Each row has a name. Each piece below is followed by the name of the row it came from, unless a question asks for something else. Each question is about the rows just above it. Places in a row count from 1.

z285: 131, 154, 138, 136, 83, 229, 151
z272: 131, 154, 138, 136, 114, 233, 151
z995: 131, 113, 138, 135, 147, 150, 151
Right after 83 comes
229
find: 131, 154, 138, 136, 83, 229, 151
z285
z995 without one entry, shuffled: 150, 113, 135, 147, 138, 131. Gone:
151
Count the entries of 131, 113, 138, 135, 147:
5
233 is at row and place
z272, 6
The entry that follows 113:
138

z439: 56, 137, 166, 186, 111, 94, 112, 112, 114, 153, 104, 154, 187, 143
z908: 220, 179, 139, 138, 171, 112, 116, 145, 231, 103, 198, 115, 61, 218
z591: 179, 88, 191, 106, 157, 26, 181, 176, 81, 47, 184, 118, 132, 156
z543: 58, 113, 143, 87, 164, 144, 46, 96, 151, 177, 75, 157, 158, 88
z151: 146, 232, 109, 161, 39, 173, 167, 141, 205, 58, 147, 134, 113, 235
z582: 82, 116, 162, 86, 48, 117, 89, 58, 116, 150, 55, 218, 75, 98
Which entry of z439 is missing from 112, 143, 137, 186, 114, 187, 94, 111, 56, 166, 104, 112, 153?
154
Where in the named rows is 46?
z543, 7
61 is at row and place
z908, 13
The entry that follows 47:
184

z886: 74, 189, 172, 83, 182, 154, 88, 98, 81, 153, 72, 61, 74, 141, 200, 134, 85, 198, 214, 215, 79, 186, 63, 105, 96, 69, 216, 156, 50, 105
z426: 86, 45, 221, 136, 170, 152, 218, 114, 148, 123, 132, 170, 152, 104, 92, 49, 69, 130, 148, 143, 120, 161, 49, 171, 176, 109, 213, 196, 112, 181
z923: 137, 221, 220, 155, 220, 67, 197, 113, 168, 100, 162, 206, 158, 213, 54, 154, 180, 181, 125, 87, 121, 170, 68, 94, 76, 106, 71, 49, 209, 96
z656: 40, 144, 130, 56, 78, 133, 65, 62, 74, 57, 115, 94, 121, 151, 141, 51, 108, 82, 100, 68, 72, 127, 55, 95, 68, 53, 117, 154, 128, 161
z586: 171, 92, 103, 193, 44, 222, 171, 130, 153, 152, 172, 57, 154, 168, 66, 89, 189, 126, 175, 173, 216, 209, 163, 129, 140, 133, 50, 149, 187, 181
z182: 209, 178, 84, 169, 126, 116, 129, 48, 74, 142, 174, 186, 210, 36, 80, 155, 135, 184, 102, 147, 200, 189, 112, 41, 47, 112, 62, 61, 60, 207
z79: 154, 135, 119, 102, 34, 83, 104, 40, 213, 41, 218, 105, 49, 218, 173, 76, 168, 150, 60, 200, 70, 60, 127, 118, 59, 121, 108, 141, 124, 155
z65: 203, 122, 191, 113, 169, 171, 221, 167, 121, 84, 90, 130, 134, 111, 46, 213, 200, 211, 169, 114, 88, 96, 43, 56, 112, 67, 87, 132, 172, 80
The entry that follows 53:
117
z182 without one entry, shuffled: 209, 116, 48, 126, 102, 112, 36, 147, 84, 112, 200, 41, 61, 62, 189, 174, 186, 155, 142, 135, 80, 178, 210, 207, 169, 47, 184, 74, 129. Gone:
60

z281: 83, 87, 98, 128, 125, 128, 91, 121, 67, 89, 122, 140, 122, 106, 161, 120, 125
z433: 116, 109, 116, 131, 126, 127, 111, 121, 101, 117, 123, 125, 113, 123, 141, 128, 126
z624: 158, 197, 178, 159, 171, 108, 122, 96, 135, 144, 128, 129, 238, 119, 144, 146, 171
z234: 111, 76, 82, 87, 88, 131, 162, 169, 157, 120, 135, 136, 30, 135, 102, 100, 88
z564: 145, 159, 153, 157, 154, 118, 105, 98, 123, 116, 127, 123, 185, 120, 142, 142, 154
z270: 140, 148, 151, 157, 155, 137, 103, 98, 97, 133, 119, 115, 171, 123, 153, 139, 155
z430: 165, 176, 157, 146, 145, 141, 133, 117, 135, 149, 142, 105, 173, 147, 122, 144, 145
z815: 119, 135, 143, 155, 157, 134, 79, 89, 68, 107, 117, 122, 180, 108, 169, 134, 157
What comes right after 107 in the named rows?
117
tags:
125 -> z789
91 -> z832
87 -> z36
126 -> z119
155 -> z49
124 -> z590
154 -> z926
Join z281 by its entry at place 5:
z789

z807: 171, 196, 134, 199, 131, 195, 154, 73, 129, 130, 119, 94
z293: 126, 153, 141, 215, 92, 161, 201, 72, 128, 170, 99, 102
z506: 156, 100, 127, 137, 31, 94, 164, 101, 124, 144, 170, 50
z107: 99, 110, 123, 64, 197, 112, 68, 184, 130, 88, 120, 192
z64: 218, 179, 110, 96, 147, 162, 60, 125, 128, 129, 172, 80
z363: 140, 176, 120, 104, 226, 175, 62, 153, 131, 113, 110, 177
z549: 201, 150, 108, 64, 135, 132, 43, 148, 128, 111, 179, 94
z103: 88, 157, 132, 133, 222, 167, 107, 148, 131, 118, 78, 209
134 is at row and place
z807, 3
Right after 119 comes
94
key -> tag
80 -> z453
218 -> z958
79 -> z572
50 -> z769
192 -> z620
177 -> z227
Look up the entry of z64 at place 12 in the table:
z453
88, 157, 132, 133, 222, 167, 107, 148, 131, 118, 78, 209 is in which row?
z103

z350: 127, 154, 135, 143, 98, 152, 164, 148, 119, 118, 125, 155, 85, 137, 142, 119, 156, 164, 139, 160, 118, 136, 140, 149, 127, 144, 122, 160, 172, 107, 151, 230, 200, 106, 131, 86, 116, 113, 153, 138, 136, 140, 97, 150, 129, 100, 132, 116, 118, 135, 135, 197, 153, 145, 138
z684: 127, 168, 113, 117, 147, 128, 164, 104, 119, 118, 60, 142, 76, 111, 63, 194, 133, 135, 152, 104, 92, 120, 114, 215, 108, 148, 122, 117, 145, 107, 162, 109, 113, 160, 205, 142, 189, 171, 154, 213, 136, 180, 130, 150, 129, 148, 146, 133, 133, 135, 135, 142, 129, 135, 63
z388: 127, 87, 122, 124, 147, 152, 138, 104, 119, 150, 184, 135, 76, 111, 123, 143, 136, 107, 139, 123, 122, 97, 140, 123, 127, 148, 122, 108, 114, 143, 118, 113, 80, 154, 178, 142, 137, 184, 153, 150, 136, 140, 126, 177, 129, 148, 144, 116, 133, 135, 130, 143, 174, 136, 117
z761: 161, 164, 143, 117, 102, 191, 164, 104, 101, 118, 128, 111, 76, 111, 98, 159, 156, 135, 139, 123, 92, 120, 167, 131, 94, 178, 79, 148, 94, 143, 177, 129, 131, 154, 114, 148, 137, 184, 153, 150, 136, 118, 108, 150, 129, 150, 126, 188, 133, 135, 139, 66, 153, 146, 151
Right after 161 comes
164
Shuffled z684 with one entry gone: 142, 150, 168, 142, 127, 148, 135, 171, 133, 130, 154, 104, 113, 135, 205, 152, 135, 113, 215, 194, 119, 108, 146, 104, 109, 107, 63, 160, 136, 180, 122, 162, 129, 147, 92, 114, 111, 117, 148, 213, 76, 133, 60, 142, 118, 128, 129, 189, 164, 145, 133, 117, 63, 135, missing
120
Which entry of z388 is missing from 137, 126, 135, 119, 148, 140, 143, 152, 143, 127, 124, 178, 143, 136, 133, 116, 122, 150, 184, 142, 80, 136, 113, 76, 184, 114, 147, 123, 108, 177, 139, 135, 117, 140, 87, 138, 123, 123, 130, 111, 154, 153, 174, 150, 97, 129, 144, 122, 127, 104, 107, 148, 122, 136?
118
Number of entries in 127, 87, 122, 124, 147, 152, 138, 104, 119, 150, 184, 135, 76, 111, 123, 143, 136, 107, 139, 123, 122, 97, 140, 123, 127, 148, 122, 108, 114, 143, 118, 113, 80, 154, 178, 142, 137:
37
tags:
106 -> z635
149 -> z774
148 -> z148
160 -> z718
161 -> z630
Join z350 by its entry at place 28:
z718
Right after 149 comes
127
Row and place of 168 in the named rows:
z684, 2

z810: 94, 111, 146, 171, 156, 98, 183, 132, 139, 167, 102, 142, 150, 138, 95, 131, 167, 135, 40, 131, 166, 103, 51, 151, 101, 114, 145, 162
z115: 112, 152, 161, 108, 95, 135, 144, 128, 138, 82, 166, 87, 180, 167, 130, 135, 157, 111, 109, 106, 116, 122, 58, 167, 99, 179, 133, 150
z275: 135, 154, 146, 120, 113, 137, 133, 82, 123, 118, 178, 117, 152, 139, 105, 126, 153, 116, 117, 104, 114, 112, 75, 151, 122, 163, 137, 138
z216: 135, 162, 146, 120, 113, 137, 133, 82, 123, 118, 178, 117, 152, 139, 105, 126, 153, 116, 117, 104, 114, 112, 75, 151, 122, 163, 137, 143
z719: 175, 159, 134, 126, 125, 150, 111, 118, 107, 121, 134, 109, 135, 140, 129, 136, 123, 140, 130, 126, 106, 110, 79, 163, 163, 142, 147, 132
z928: 112, 152, 161, 108, 95, 135, 144, 75, 138, 82, 166, 87, 180, 167, 130, 135, 157, 111, 109, 106, 116, 122, 58, 167, 99, 179, 133, 150
z314: 77, 78, 64, 135, 155, 73, 136, 117, 134, 195, 175, 180, 134, 81, 92, 98, 163, 112, 163, 107, 175, 166, 134, 107, 94, 157, 158, 93
z678: 112, 139, 133, 89, 95, 127, 119, 80, 132, 87, 202, 99, 152, 140, 117, 126, 173, 91, 141, 131, 110, 158, 92, 134, 111, 196, 155, 126
z51: 138, 153, 157, 126, 113, 139, 125, 132, 130, 100, 129, 106, 129, 151, 110, 135, 155, 123, 92, 134, 102, 123, 66, 148, 143, 137, 141, 137
z57: 111, 155, 137, 94, 94, 121, 130, 73, 133, 86, 197, 91, 161, 147, 108, 126, 176, 93, 126, 118, 102, 128, 76, 134, 108, 191, 144, 134
Where do 135, 154, 146, 120, 113, 137, 133, 82, 123, 118, 178, 117, 152, 139, 105, 126, 153, 116, 117, 104, 114, 112, 75, 151, 122, 163, 137, 138 appear?
z275
Which row holds 175, 159, 134, 126, 125, 150, 111, 118, 107, 121, 134, 109, 135, 140, 129, 136, 123, 140, 130, 126, 106, 110, 79, 163, 163, 142, 147, 132?
z719
Which entry of z314 is missing from 158, 94, 135, 180, 163, 134, 134, 175, 107, 112, 166, 98, 136, 175, 163, 195, 77, 117, 78, 81, 73, 134, 64, 107, 93, 157, 155?
92
Count the entries of 112, 152, 161, 108, 95, 135, 144, 75, 138, 82, 166, 87, 180, 167, 130, 135, 157, 111, 109, 106, 116:
21
z810 without one entry, shuffled: 101, 156, 98, 139, 131, 114, 167, 103, 162, 135, 94, 150, 102, 132, 138, 142, 111, 40, 51, 95, 131, 166, 171, 145, 151, 167, 183. Gone:
146
Table of tags by key:
145 -> z839
146 -> z44
130 -> z239
141 -> z987
139 -> z794
140 -> z685
Join z51 by its entry at place 27:
z987

z767: 116, 144, 192, 64, 52
z108: 139, 178, 146, 140, 98
z688: 101, 123, 188, 155, 97
z407: 83, 178, 146, 39, 50
z354: 102, 138, 159, 144, 120
z707: 136, 99, 153, 140, 110
z472: 126, 114, 121, 180, 153
z864: 147, 74, 93, 223, 224
102 is at row and place
z354, 1
z108 without one entry, shuffled: 139, 98, 178, 146. Gone:
140
139 is at row and place
z108, 1
Shuffled z864 with one entry gone: 74, 93, 224, 147, missing
223

z883: 126, 140, 111, 127, 95, 97, 152, 119
z954: 124, 118, 78, 141, 116, 93, 129, 98
z588: 7, 100, 136, 130, 156, 157, 132, 51
z485: 132, 94, 111, 127, 95, 144, 157, 90
z818: 137, 148, 154, 147, 86, 143, 146, 103
z820: 144, 140, 111, 127, 95, 97, 152, 119
z845: 132, 140, 111, 127, 142, 118, 132, 131
Which entry of z883 is missing from 111, 152, 95, 140, 119, 97, 126?
127
Number of entries in 132:
1
The entry that follows 100:
136
Row and place of 93 in the named rows:
z954, 6
Where in the named rows is 124?
z954, 1
key -> tag
116 -> z18
127 -> z978
128 -> z156
95 -> z204
94 -> z171
The tag of z485, keyed by place 5:
z204
Count the entries of 124, 118, 78, 141, 116, 93, 129, 98:
8

z449: 120, 83, 152, 116, 42, 146, 122
z33: 133, 69, 102, 93, 120, 135, 138
z931: 164, 52, 53, 150, 234, 162, 124
z29: 123, 52, 114, 74, 84, 132, 124
z440: 104, 125, 124, 151, 69, 132, 93
z29 without one entry, shuffled: 52, 114, 124, 84, 74, 132. Gone:
123
Table of tags by key:
52 -> z752
115 -> z201
101 -> z448
114 -> z71
102 -> z763
53 -> z840
The tag of z931, keyed by place 3:
z840
Shuffled z440 with one entry gone: 93, 104, 69, 132, 151, 124, missing
125
Which entry of z931 is missing from 124, 162, 53, 150, 164, 234?
52
The entry that follows 151:
69
Which row holds 104, 125, 124, 151, 69, 132, 93?
z440
Where do 133, 69, 102, 93, 120, 135, 138 appear?
z33

z746: 142, 106, 177, 126, 163, 136, 128, 121, 111, 123, 158, 123, 145, 76, 145, 129, 157, 107, 88, 111, 116, 152, 102, 152, 124, 154
z629: 100, 158, 67, 128, 102, 132, 122, 111, 137, 121, 94, 108, 145, 168, 118, 131, 105, 125, 142, 136, 145, 118, 164, 121, 136, 106
z34: 123, 141, 99, 130, 102, 119, 123, 140, 143, 135, 110, 139, 106, 166, 114, 126, 108, 150, 163, 143, 133, 108, 142, 107, 129, 110
z9: 82, 151, 20, 143, 133, 126, 115, 92, 127, 165, 91, 98, 146, 115, 123, 160, 115, 129, 124, 147, 111, 131, 152, 139, 107, 52
Right after 114 comes
126
Row and place of 94 in the named rows:
z629, 11

z96: 89, 129, 110, 131
z253: 129, 108, 126, 75
z447: 140, 143, 116, 109
z318: 85, 116, 114, 17
z823: 154, 131, 134, 109
z533: 133, 132, 110, 137
z745: 115, 114, 126, 53
Row and place of 134 in the named rows:
z823, 3
Right after 115 comes
114
find: 140, 143, 116, 109
z447
Which row holds 85, 116, 114, 17?
z318
Shuffled z823 with one entry gone: 131, 109, 134, missing
154
tags:
126 -> z964
75 -> z488
129 -> z606
114 -> z75
135 -> z744
127 -> z310
134 -> z356
Look up the entry of z253 at place 3 in the table:
z964

z621: 153, 100, 75, 175
z455: 153, 100, 75, 62
z491: 123, 101, 156, 62
Right after 156 comes
62
z621 without one entry, shuffled: 75, 100, 175. Gone:
153

z791: 125, 87, 158, 85, 70, 163, 38, 126, 138, 47, 89
z737: 149, 130, 118, 123, 87, 149, 128, 173, 92, 118, 167
z210: 149, 183, 119, 123, 87, 149, 128, 173, 92, 118, 167
tags:
129 -> z364
130 -> z353
87 -> z24
131 -> z295
88 -> z329
118 -> z622
Look up the entry of z737 at place 2 in the table:
z353
Where do 125, 87, 158, 85, 70, 163, 38, 126, 138, 47, 89 appear?
z791
Row and place of 130 in the named rows:
z737, 2
Where do 149, 183, 119, 123, 87, 149, 128, 173, 92, 118, 167 appear?
z210
Number of entries in 125, 87, 158, 85, 70, 163:
6
Count the entries of 149, 130, 118, 123, 87, 149, 128, 173, 92, 118, 167:
11

z519: 119, 126, 113, 89
z126: 128, 161, 108, 125
z871: 127, 158, 178, 157
z873: 220, 130, 142, 98
z287: 140, 108, 113, 142
z614: 79, 107, 126, 83
z168: 89, 139, 112, 111
z90: 109, 189, 83, 140
z101: 147, 148, 141, 140
z317: 158, 108, 137, 125
z618: 138, 88, 106, 139
The entry that follows 137:
125
Table of tags by key:
141 -> z462
148 -> z547
149 -> z888
147 -> z341
189 -> z881
Join z101 by its entry at place 2:
z547
The row with 158, 108, 137, 125 is
z317
107 is at row and place
z614, 2
z871 without one entry, shuffled: 157, 178, 127. Gone:
158

z184: 129, 113, 118, 164, 117, 183, 118, 137
z648: 124, 112, 116, 158, 107, 190, 106, 117
z766: 137, 113, 107, 169, 98, 120, 156, 117
z116: 115, 106, 132, 129, 130, 146, 114, 158
z831: 122, 66, 138, 113, 150, 116, 105, 128
z771: 94, 157, 135, 109, 99, 124, 177, 160
z765: 94, 157, 135, 109, 99, 124, 175, 158
z395: 137, 113, 107, 169, 84, 233, 106, 85
Number of entries in 137, 113, 107, 169:
4
z765 without one entry, shuffled: 158, 94, 99, 124, 175, 109, 135. Gone:
157
Count the entries of 129, 113, 118, 164, 117, 183, 118:
7
Number of entries in 129, 113, 118, 164, 117, 183, 118, 137:
8
Where in the named rows is 130?
z116, 5

z743: 103, 108, 157, 180, 147, 129, 97, 156, 174, 112, 132, 71, 181, 128, 84, 66, 109, 139, 196, 133, 108, 195, 151, 125, 160, 173, 130, 104, 138, 144, 198, 80, 91, 184, 46, 147, 122
z731: 79, 63, 145, 150, 125, 176, 93, 188, 102, 164, 136, 84, 146, 116, 119, 147, 139, 131, 123, 132, 138, 120, 171, 86, 151, 99, 130, 137, 131, 93, 122, 137, 143, 193, 133, 140, 212
z323: 113, 94, 166, 222, 86, 198, 104, 115, 130, 117, 97, 110, 83, 95, 128, 105, 165, 152, 177, 103, 137, 137, 138, 105, 101, 140, 87, 147, 109, 96, 131, 126, 139, 117, 89, 96, 79
z377: 118, 92, 163, 227, 90, 200, 107, 116, 131, 127, 96, 117, 81, 93, 140, 107, 167, 150, 179, 128, 143, 137, 141, 103, 104, 143, 175, 144, 112, 100, 137, 126, 143, 114, 94, 104, 87
Table of tags by key:
143 -> z306
142 -> z585
93 -> z316
100 -> z409
94 -> z52
99 -> z882
141 -> z229
The tag of z377, keyed by place 30:
z409
Where in the named rows is 101?
z323, 25
z323 without one entry, shuffled: 166, 105, 131, 101, 110, 103, 117, 139, 97, 165, 89, 130, 222, 198, 109, 86, 137, 137, 105, 83, 128, 126, 79, 177, 138, 87, 115, 96, 95, 117, 113, 152, 96, 140, 147, 94. Gone:
104
Which entry of z323 is missing from 152, 138, 105, 139, 79, 86, 97, 96, 95, 140, 165, 110, 115, 101, 105, 96, 128, 87, 126, 89, 109, 166, 113, 104, 130, 198, 137, 103, 117, 147, 177, 83, 137, 94, 117, 222?
131
z731 without one entry, shuffled: 145, 146, 212, 176, 102, 131, 131, 147, 133, 119, 137, 93, 93, 136, 123, 86, 125, 151, 116, 84, 99, 79, 120, 143, 140, 171, 137, 164, 132, 150, 122, 130, 63, 193, 188, 138. Gone:
139
What comes right after 177 in the named rows?
103
Which entry of z323 is missing from 103, 137, 222, 96, 165, 139, 130, 113, 166, 89, 177, 105, 97, 147, 105, 94, 96, 128, 138, 140, 110, 131, 137, 95, 115, 104, 109, 79, 117, 87, 152, 83, 126, 198, 101, 117?
86

